Below is a small trained network, with its code and all its weights. Each question gives an input and a class and asks what happens when units are switched off, that is, made to give their printed mean instead of their output.

import numpy as np


def w(rows, s, z=0):
    codes = np.array(rows[::2]) - 128.0
    scale = np.full(codes.shape[1], s)
    scale[-1] = z or s
    return codes * scale


def norm(h):
    return h / np.sqrt((h * h).mean(-1, keepdims=True) + 1e-5)


def f(y):
    return y / 2 * (1 + np.tanh(0.7978845608 * (y + 0.044715 * y**3)))


def log_softmax(a):
    a = a - a.max(-1, keepdims=True)
    return a - np.log(np.exp(a).sum(-1, keepdims=True))


def net(x, mask):
    res = np.array(x, float).reshape(1, 8) / 4 @ E
    u = 0
    for l in range(2):
        y = f(norm(res) @ A[l][:, :-1].T + A[l][:, -1])
        res = res + np.where(mask[u : u + 14], y, B[l][:, -1]) @ B[l][:, :-1]
        u += 14
    return log_softmax(norm(res)[-1] @ U[:, :-1].T + U[:, -1])


A, B = {}, {}
E = w([
[2,142,166,123,88,89,71],'x0',
[127,232,172,146,176,93,151],'x1',
[125,129,128,127,126,130,133],'x2',
[124,121,128,135,124,120,144],'x3',
[125,122,128,133,127,121,137],'x4',
[124,121,128,134,129,123,139],'x5',
[129,127,127,129,126,126,128],'x6',
[132,112,151,236,105,182,102],'x7',
],0.0095)
A[0] = w([
[141,255,189,165,187,83,161,253],'L0N1',
[211,126,107,56,176,120,110,144],'L0N2',
[172,120,100,74,179,140,209,172],'L0N3',
[107,152,71,98,134,122,164,191],'L0N4',
[21,120,138,229,177,197,76,78],'L0N5',
[130,166,187,147,117,85,103,86],'L0N6',
[193,128,182,169,138,89,125,109],'L0N7',
[6,132,150,50,89,73,106,101],'L0N8',
[107,112,141,71,50,121,96,73],'L0N9',
[134,104,135,160,115,56,133,129],'L0N10',
[110,195,96,46,108,173,132,220],'L0N11',
[174,93,73,100,190,137,174,107],'L0N12',
[108,189,221,133,179,88,132,71],'L0N13',
[194,138,134,165,186,123,152,169],'L0N14',
],0.0093,0.0043)
B[0] = w([
[133,218,175,178,140,112,170,254],'L0N1',
[98,76,154,127,51,79,200,187],'L0N2',
[191,128,207,156,112,63,3,198],'L0N3',
[116,100,189,65,120,116,162,159],'L0N4',
[148,143,179,106,33,121,133,183],'L0N5',
[94,97,132,117,61,119,112,148],'L0N6',
[108,98,156,79,152,162,141,146],'L0N7',
[147,106,65,121,187,156,95,218],'L0N8',
[111,81,160,103,160,104,61,156],'L0N9',
[149,101,177,79,139,143,94,130],'L0N10',
[150,92,137,134,137,94,194,179],'L0N11',
[125,133,85,129,47,96,98,180],'L0N12',
[185,153,10,62,87,74,138,180],'L0N13',
[148,155,216,138,145,204,178,183],'L0N14',
],0.0069,0.01)
A[1] = w([
[101,191,142,190,216,147,143,161],'L1N1',
[180,3,95,62,141,132,125,184],'L1N2',
[41,117,159,162,95,167,107,19],'L1N3',
[69,154,40,43,234,83,131,118],'L1N4',
[38,200,128,161,157,73,113,156],'L1N5',
[39,136,125,69,106,145,76,177],'L1N6',
[160,90,173,165,109,167,160,98],'L1N7',
[127,212,159,95,185,100,177,177],'L1N8',
[178,122,97,159,131,228,146,81],'L1N9',
[135,50,116,170,82,215,83,87],'L1N10',
[150,184,113,136,135,130,121,152],'L1N11',
[184,183,103,184,92,121,137,254],'L1N12',
[120,162,147,149,105,93,70,114],'L1N13',
[136,119,83,56,89,102,186,161],'L1N14',
],0.012,0.0046)
B[1] = w([
[90,117,106,129,64,164,9,174],'L1N1',
[42,185,140,106,76,114,109,254],'L1N2',
[193,69,126,86,117,154,73,147],'L1N3',
[113,102,77,174,190,135,93,200],'L1N4',
[207,157,77,81,47,101,113,186],'L1N5',
[105,117,171,194,160,168,166,186],'L1N6',
[132,166,34,129,127,160,111,179],'L1N7',
[176,40,105,179,183,167,147,230],'L1N8',
[55,234,69,146,137,103,189,160],'L1N9',
[226,114,123,82,195,117,181,218],'L1N10',
[137,71,152,158,94,128,103,160],'L1N11',
[2,123,156,88,174,117,122,243],'L1N12',
[152,91,101,55,106,99,181,158],'L1N13',
[153,128,150,204,105,164,110,180],'L1N14',
],0.0098,0.01)
U = w([
[123,156,166,73,3,86,102,252],'0',
[200,119,240,150,174,69,173,45],'1',
[8,86,117,110,181,114,75,60],'2',
[185,100,49,176,176,97,79,207],'3',
[124,192,50,62,169,153,194,118],'4',
[99,197,183,198,147,212,105,54],'5',
[205,37,160,60,127,192,101,103],'6',
],0.02,0.0025)

Each question gives the input, the list of numbers given to net, and the class t.
The units are the neurons (one row each of A and B). Each row of codes is followed by its name. A weight is (code - 128) times the scale printed after its matrix; where a second scale follows, it is the last column's (A, B and U).
mask holds one flag per neuron, layer by layer. A switched-off neuron (its flag False) gives its mean, the last column of its row in B, instead of its output. The means were averaged over made-up inputs and are rounded, as every weight is.
A unit's drop is (log p(t) with every unit on - log p(t) with that unit switched off) / (log p(t) with every unit on - log p(t) with every unit switched off).
The circuit of an input: a set's keep is (log p(t) with only the set's units on - log p(t) with every unit switched off) / (log p(t) with every unit on - log p(t) with every unit switched off). Starting from the 12 units with the biggest drops (on a tie, the unit counted first), units are removed one at a time, each time the one whose removal leaves the highest keep (on an exact tie, the one counted first), for as long as the keep stays at least 0.8.
circuit, biggest first: the units of the circuit, biggest drop first
top k neurons: the k neurons with the biggest drops, biggest first
k most important neurons of layer l: the k neurons of layer l with the biggest drops, biggest first
drop when u is switched off: that unit's drop, to one decimal
input [8,1,4,1,6,2,4,0], class 3: circuit, biggest first -> [L0N8, L1N2, L1N5]
input [8,0,-3,0,-5,2,1,8], class 6: circuit, biggest first -> [L1N3, L1N2]
input [0,0,6,2,-2,-2,-3,6], class 4: circuit, biggest first -> [L0N3, L0N1, L1N9]
input [0,0,-3,5,5,2,6,8], class 4: top 4 neurons -> [L0N3, L0N1, L1N7, L1N9]
input [-7,0,4,7,7,-8,-2,4], class 4: circuit, biggest first -> [L1N9]
input [0,-6,1,3,-7,7,-1,8], class 4: circuit, biggest first -> [L1N9, L0N3, L1N10]
input [8,-7,3,1,8,-5,2,1], class 6: circuit, biggest first -> [L1N12, L1N3]
input [2,-7,-3,-2,-7,-4,6,1], class 6: top 3 neurons -> [L1N10, L1N12, L0N13]
input [0,-4,7,1,2,8,3,-7], class 0: top 2 neurons -> [L1N12, L0N3]
input [-3,-6,8,-5,-4,-7,4,1], class 4: top 2 neurons -> [L1N10, L0N13]
input [-1,-5,7,4,5,6,-5,1], class 4: top 2 neurons -> [L1N10, L0N2]
input [6,-7,4,-4,1,2,-6,2], class 6: 2 most important neurons of layer 1 -> [L1N10, L1N12]
input [-5,-1,1,7,5,5,8,1], class 4: 3 most important neurons of layer 1 -> [L1N7, L1N1, L1N5]
input [-8,6,-6,-7,-8,2,-4,1], class 5: circuit, biggest first -> [L1N10]
input [5,7,3,0,6,-7,-8,-2], class 3: drop when L1N8 is switched off -> 0.1
input [-3,3,8,-5,8,5,-8,-2], class 1: drop when L1N6 is switched off -> 0.0
input [6,-7,-7,-5,7,5,-1,1], class 6: 2 most important neurons of layer 0 -> [L0N13, L0N5]
input [-2,8,6,-2,-7,4,-5,-5], class 1: drop when L1N8 is switched off -> 0.2
